Each row has a name. Each piece below is followed by the name of the row it came from, unless a question asks for something else. Each question is about the rows just above it. Places in a row count from 1.

[155 133 128 159 133 135 142] -> P
[141 112 133  72 175 153  96] -> Q
[138 112 133 133 114 125 142] -> U
[ 89  82 154  77 176 202 114] -> X
Right after [176] comes
[202]
Every place of [142] in U:
7
What comes right after [155] in the named rows?
[133]

[ 95 112 118 131 126 157 158 103 104 100 154 136 148 123 157  94 158 138
 110 157 146 148 118 158 163 152 160 163 135 104 147 101 140 147 134 183
  84 101 149  88 146 127  74  88  93 170 157 134 109 184 143] -> H
[161 161 116 137 123 140 120 151 150 157 124 146 105 172 102 148 102 121
 181  98  83  82 132 104 107  84 105  85 122 173 120 147 127 129 108  83
 154 169 122 149 105 150 163 175 160  86 124 136 131  90 142] -> W
[115 142  99 145 118 192 170 115 115 119 167 162 132 175 144  96 148 137
 163 138 105 106 116 149 162 112 153 146 131 143 116 105 145 160 112 164
  84 116 156  87 130 154  80 118 110 146 171 148  97 176 170] -> L
[162 158 120 135 124 133 115 152 150 159 120 141 106 166 101 151 101 121
 158  98  87  86 134 102 104  86 102  84 122 171 118 149 125 125 110  79
 158 169 119 153 105 147 168 176 162  85 118 134 133 158 138] -> G
[151 164 101 145 118 173 143 144 142 150 146 163 109 193 112 129 115 127
 195 106  75  75 125 118 126  79 119  92 123 177 133 133 137 146 101 107
 128 169 138 125 108 162 134 166 148 101 147 146 114 119 163] -> F
[160 163 111 140 122 153 129 150 148 156 133 153 106 182 105 141 106 123
 187 100  79  78 130 109 113  81 108  86 122 177 125 142 130 135 105  90
 145 170 127 140 106 156 154 175 157  90 132 140 123 101 150] -> E
[163 154 126 131 126 123 109 154 152 159 115 135 105 156 100 154  98 118
 167  97  93  92 135  99  99  91  99  87 121 166 115 160 112 145 105  76
 163 166 115 159 107 141 173 175 163  84 112 131 137  80 130] -> K
[ 99 123 109 137 123 173 166 106 107 105 161 147 144 142 153  92 158 139
 129 152 132 133 116 157 166 138 159 155 133 116 150 101 143 154 126 181
  80 111 119 153 141 138  71  96  96 165 165 140 103 186 155] -> S
[162 158 120 135 124 133 115 152 150 159 120 141 106 166 101 151 101 121
 158  98  87  86 134 102 104  86 102  84 122 171 118 149 125 125 110  79
 158 169 119 153 105 147 168 176 162  85 118 134 133 158 138] is in which row?
G
Places of [127] in row H:
42
Every place of [158] in G:
2 19 37 50
asked: [ 95 112 118 131 126 157 158 103 104 100 154 136 148 123 157  94 158 138
 110 157 146 148 118 158 163 152 160 163 135 104 147 101 140 147 134 183
  84 101 149  88 146 127  74  88  93 170 157 134 109 184 143]
H
Which row holds this, read backwards? [112 160 145 105]
L
At which places does L hold [116]?
23 31 38

[171  98  98  98 162  95 121  98 162 162 103 162  89  98  98 162] : D
[119 171 184 197 176 121 155  96  59  83 185 132 197 184  93 123] : V
[153 130  87 185 144  64 161 193 151  95 106 109 162 142 110  70] : A
[ 64 155  90 188 107 141 159 142 119 186 125 131 119 193 148  99] : J
[116  91 112 197  68 151 134 169 136 125  86  86 137 189 107  60] : C
[ 79 170  84  60 169 124 109 190  85 102 135 148 109 126 143 184] : Z
[147 155  90 123 107 141 159 142 119 186 125  99 119 193 148  99] : N
[194 192 118  78  76  83  60 172 168  96 150 111 125  80 151 199] : M
[153 130  87 185 144  64 162 193 151  95 106 109 179  70 187 197] : Y
[ 69 152 106  73 115  78 166  82  67  94 137  94 117 190 122 180] : B
[ 69 152 106  73 115  78 166  82  67  94 137  94 117  86 122 180] : T
[ 97 102 107 159 154 170 162 114 171 198 167 190 186 109 108 144] : R
At which places does D hold [98]?
2 3 4 8 14 15
Places of [162] in row D:
5 9 10 12 16

